Here is a tiny trained network, its code and every weight. The questions are about switching its units off for an input and a class, where a switched-off unit gives its printed mean instead of its output.

import numpy as np


def w(rows, s, z=0):
    codes = np.array(rows[::2]) - 128.0
    scale = np.full(codes.shape[1], s)
    scale[-1] = z or s
    return codes * scale


def f(y):
    return y / 2 * (1 + np.tanh(0.7978845608 * (y + 0.044715 * y**3)))


def log_softmax(a):
    a = a - a.max(-1, keepdims=True)
    return a - np.log(np.exp(a).sum(-1, keepdims=True))


def net(x, mask):
    res = np.array(x, float).reshape(1, 8) / 4 @ E
    y = f(res @ A[0][:, :-1].T + A[0][:, -1])
    res = res + np.where(mask, y, B[0][:, -1]) @ B[0][:, :-1]
    return log_softmax(res[-1] @ U[:, :-1].T + U[:, -1])


A, B = {}, {}
E = w([
[130,125,128,132,130],'x0',
[125,226,43,188,152],'x1',
[2,100,106,77,237],'x2',
[126,129,128,126,127],'x3',
[129,128,128,127,128],'x4',
[127,129,128,126,127],'x5',
[112,180,242,177,183],'x6',
[128,130,129,125,128],'x7',
],0.009)
A[0] = w([
[133,85,133,129,133,181],'N0',
[163,159,121,124,132,120],'N1',
[94,165,199,132,204,68],'N2',
[120,145,137,123,121,126],'N3',
[116,151,170,119,167,116],'N4',
[126,251,39,172,158,185],'N5',
[99,122,127,127,106,132],'N6',
[96,150,62,127,145,111],'N7',
[126,121,115,131,123,121],'N8',
[109,79,84,114,138,137],'N9',
[164,111,102,128,86,152],'N10',
[134,137,144,116,130,152],'N11',
[79,146,179,131,229,44],'N12',
[110,99,149,123,107,199],'N13',
[122,122,84,122,101,153],'N14',
[204,97,58,126,11,207],'N15',
[134,125,152,120,117,182],'N16',
[117,168,89,147,132,149],'N17',
[124,131,128,127,129,106],'N18',
[142,157,133,145,144,107],'N19',
[87,100,40,72,154,132],'N20',
[141,172,152,146,116,121],'N21',
[122,72,179,98,105,253],'N22',
[106,71,128,92,128,146],'N23',
[161,177,191,152,103,110],'N24',
[186,122,201,111,119,173],'N25',
[103,53,66,117,143,142],'N26',
[147,195,224,172,81,136],'N27',
[145,188,131,144,103,115],'N28',
[131,138,100,126,144,122],'N29',
],0.016,0.0066)
B[0] = w([
[127,106,109,97,132,151],'N0',
[137,144,144,120,97,147],'N1',
[81,112,101,161,53,188],'N2',
[136,125,125,135,119,130],'N3',
[99,107,153,138,91,158],'N4',
[157,254,123,215,121,254],'N5',
[133,130,109,128,138,131],'N6',
[83,142,167,147,180,167],'N7',
[117,138,131,126,135,129],'N8',
[157,143,100,100,169,163],'N9',
[86,118,112,149,108,168],'N10',
[129,111,134,132,119,136],'N11',
[50,122,76,160,73,191],'N12',
[120,88,120,94,126,158],'N13',
[79,144,137,129,152,157],'N14',
[13,115,84,162,51,244],'N15',
[131,89,132,132,125,148],'N16',
[124,167,141,159,135,169],'N17',
[129,132,128,130,129,125],'N18',
[143,154,129,118,107,145],'N19',
[122,165,186,93,223,195],'N20',
[165,150,142,114,104,160],'N21',
[114,30,113,60,123,200],'N22',
[154,137,79,77,130,169],'N23',
[191,130,163,122,147,185],'N24',
[132,44,163,185,165,185],'N25',
[167,147,93,80,181,179],'N26',
[226,99,165,140,151,214],'N27',
[160,160,151,94,81,169],'N28',
[112,142,146,133,139,139],'N29',
],0.043,0.018)
U = w([
[81,53,79,105,87,254],'0',
[90,176,109,178,79,195],'1',
[164,112,102,18,193,60],'2',
[145,174,173,143,231,57],'3',
[214,37,200,127,163,90],'4',
[254,162,187,147,103,71],'5',
],0.0073,0.0021)

Each question gives the input, the list of numbers given to net, and the class t.
The units are the neurons (one row each of A and B). Each row of codes is followed by its name. A weight is (code - 128) times the scale printed after its matrix; where a second scale follows, it is the last column's (A, B and U).
mask holds one flag per neuron, in row order. A switched-off neuron (its flag False) gives its mean, the last column of its row in B, instead of its output. The means were averaged over made-up inputs and are rounded, as every weight is.
A unit's drop is (log p(t) with every unit on - log p(t) with that unit switched off) / (log p(t) with every unit on - log p(t) with every unit switched off).
The circuit of an input: a set's keep is (log p(t) with only the set's units on - log p(t) with every unit switched off) / (log p(t) with every unit on - log p(t) with every unit switched off). Starting from the 12 units with the biggest drops (on a tie, the unit counted first), units are removed one at a time, each time the one whose removal leaves the highest keep (on an exact tie, the one counted first), for as long as the keep stays at least 0.8.
circuit, biggest first: the units of the circuit, biggest drop first
top k neurons: the k neurons with the biggest drops, biggest first
drop when u is switched off: that unit's drop, to one decimal
input [-1,5,1,8,6,4,-4,0], class 3: circuit, biggest first : [N20]
input [6,-1,-6,5,8,-2,1,2], class 4: circuit, biggest first : [N27 N5]
input [7,-1,0,5,7,6,7,7], class 4: top 2 neurons : [N15 N27]
input [-7,-3,0,7,-7,-7,6,2], class 4: top 2 neurons : [N15 N27]
input [2,1,-6,-3,-5,-3,1,-7], class 5: top 3 neurons : [N27 N12 N24]
input [-3,8,5,-6,4,5,0,-8], class 3: top 3 neurons : [N15 N20 N7]
input [-5,-1,1,8,0,-4,-7,4], class 2: top 2 neurons : [N20 N26]
input [-5,-5,0,2,-4,-1,5,2], class 4: top 3 neurons : [N15 N27 N25]
input [5,-1,2,8,0,-8,0,8], class 2: top 2 neurons : [N15 N5]
input [-8,1,6,6,7,-4,-5,4], class 3: drop when N7 is switched off : 0.1
input [-6,0,-5,8,0,3,-4,-8], class 0: drop when N5 is switched off : 1.3
input [-4,-4,-2,-6,-4,6,1,-1], class 4: drop when N15 is switched off : 0.1
